Below are the code and all the weights of a small trained network. Each question names an input and a class and asks about switching units off, where a switched-off unit gives its printed mean instead of its output.

import numpy as np


def w(rows, s, z=0):
    codes = np.array(rows[::2]) - 128.0
    scale = np.full(codes.shape[1], s)
    scale[-1] = z or s
    return codes * scale


def norm(h):
    return h / np.sqrt((h * h).mean(-1, keepdims=True) + 1e-5)


def f(y):
    return y / 2 * (1 + np.tanh(0.7978845608 * (y + 0.044715 * y**3)))


def log_softmax(a):
    a = a - a.max(-1, keepdims=True)
    return a - np.log(np.exp(a).sum(-1, keepdims=True))


def net(x, mask):
    res = np.array(x, float).reshape(1, 7) / 4 @ E
    u = 0
    for l in range(3):
        y = f(norm(res) @ A[l][:, :-1].T + A[l][:, -1])
        res = res + np.where(mask[u : u + 5], y, B[l][:, -1]) @ B[l][:, :-1]
        u += 5
    return log_softmax(norm(res)[-1] @ U[:, :-1].T + U[:, -1])


A, B = {}, {}
E = w([
[93,138,127,168,180,121],'x0',
[135,179,133,116,114,99],'x1',
[136,56,134,90,26,98],'x2',
[107,3,131,172,211,107],'x3',
[124,169,225,165,131,225],'x4',
[85,197,125,190,79,118],'x5',
[202,197,31,139,84,220],'x6',
],0.0069)
A[0] = w([
[118,156,71,122,168,192,127],'L0N1',
[60,119,156,206,22,50,253],'L0N2',
[145,27,79,1,147,175,250],'L0N3',
[97,109,239,26,103,142,81],'L0N4',
[119,180,87,179,107,110,128],'L0N5',
],0.0077,0.0018)
B[0] = w([
[18,106,128,148,99,148,170],'L0N1',
[158,107,70,112,134,90,227],'L0N2',
[254,92,155,177,109,160,255],'L0N3',
[207,199,161,105,115,80,191],'L0N4',
[71,95,139,126,115,120,170],'L0N5',
],0.0087,0.0046)
A[1] = w([
[109,143,153,199,223,203,17],'L1N1',
[141,131,33,60,91,121,6],'L1N2',
[154,187,253,141,160,97,18],'L1N3',
[2,134,101,104,228,157,83],'L1N4',
[41,107,72,151,28,3,93],'L1N5',
],0.0071,0.002)
B[1] = w([
[60,73,146,158,255,150,218],'L1N1',
[19,201,73,198,168,191,172],'L1N2',
[132,197,190,5,131,112,193],'L1N3',
[130,123,141,82,182,209,217],'L1N4',
[162,201,20,41,149,69,253],'L1N5',
],0.0093,0.0029)
A[2] = w([
[165,164,133,177,123,131,101],'L2N1',
[67,201,112,165,85,93,158],'L2N2',
[233,148,80,188,69,70,95],'L2N3',
[226,142,124,136,205,194,255],'L2N4',
[121,200,153,179,254,114,165],'L2N5',
],0.0076,0.0024)
B[2] = w([
[2,150,44,129,19,142,136],'L2N1',
[92,45,92,107,110,250,180],'L2N2',
[70,169,102,202,249,96,239],'L2N3',
[105,122,197,189,109,94,254],'L2N4',
[12,130,195,112,181,131,217],'L2N5',
],0.0088,0.0046)
U = w([
[137,97,90,143,164,93,5],'0',
[48,76,204,145,222,189,136],'1',
[183,153,181,50,110,81,125],'2',
[147,143,40,80,142,52,183],'3',
[79,150,42,123,92,201,93],'4',
[231,7,140,192,138,102,219],'5',
[174,151,127,172,64,183,57],'6',
],0.012,0.0034)

Each question gives the input, the list of numbers given to net, and the class t.
The units are the neurons (one row each of A and B). Each row of codes is followed by its name. A weight is (code - 128) times the scale printed after its matrix; where a second scale follows, it is the last column's (A, B and U).
mask holds one flag per neuron, layer by layer. A switched-off neuron (its flag False) gives its mean, the last column of its row in B, instead of its output. The means were averaged over made-up inputs and are rounded, as every weight is.
A unit's drop is (log p(t) with every unit on - log p(t) with that unit switched off) / (log p(t) with every unit on - log p(t) with every unit switched off).
The circuit of an input: a set's keep is (log p(t) with only the set's units on - log p(t) with every unit switched off) / (log p(t) with every unit on - log p(t) with every unit switched off). Starting from the 12 units with the biggest drops (on a tie, the unit counted first), units are removed one at a time, each time the one whose removal leaves the highest keep (on an exact tie, the one counted first), for as long as the keep stays at least 0.8.
units of the circuit, in order: the units of the circuit, biggest drop first
most important unit: the unit with the biggest drop
top k neurons: the k neurons with the biggest drops, biggest first
top k neurons in layer l: the k neurons of layer l with the biggest drops, biggest first
drop when u is switched off: that unit's drop, to one decimal
input [2,1,6,7,6,1,-6], class 2: top 3 neurons => (L0N4 L1N3 L0N3)
input [-8,-5,-2,4,1,6,-7], class 3: units of the circuit, in order => (L0N2 L0N3 L1N5)
input [-4,1,-4,-6,-1,4,-5], class 3: most important unit => L0N2
input [1,-4,0,3,8,-7,-8], class 2: units of the circuit, in order => (L0N4 L1N3 L2N3)
input [5,8,-2,1,-1,-8,-6], class 2: top 2 neurons in layer 2 => (L2N3 L2N2)
input [6,8,5,2,3,-5,-5], class 2: top 2 neurons => (L1N3 L0N4)
input [0,8,2,7,0,4,-8], class 3: units of the circuit, in order => (L1N5 L0N2)
input [-7,-6,8,-4,2,6,-7], class 3: units of the circuit, in order => (L0N2 L1N5)
input [-2,3,1,8,2,2,-2], class 5: top 2 neurons => (L1N2 L0N2)
input [-5,-8,7,-7,8,-4,-5], class 2: top 2 neurons => (L0N4 L1N3)
input [-2,2,5,6,5,-8,-8], class 5: units of the circuit, in order => (L0N3 L2N5)
input [-2,-1,1,4,3,2,-1], class 5: top 3 neurons in layer 1 => (L1N5 L1N2 L1N1)
input [3,-7,-1,-3,-8,-7,-6], class 5: drop when L0N3 is switched off => 0.3
input [0,3,2,3,2,4,2], class 3: most important unit => L1N5
input [-3,0,-1,5,-4,0,-5], class 5: drop when L0N3 is switched off => 0.2
input [8,-7,5,8,-2,1,-2], class 5: drop when L1N5 is switched off => 0.0
input [3,0,-4,-8,4,-6,-3], class 2: top 2 neurons in layer 1 => (L1N3 L1N2)
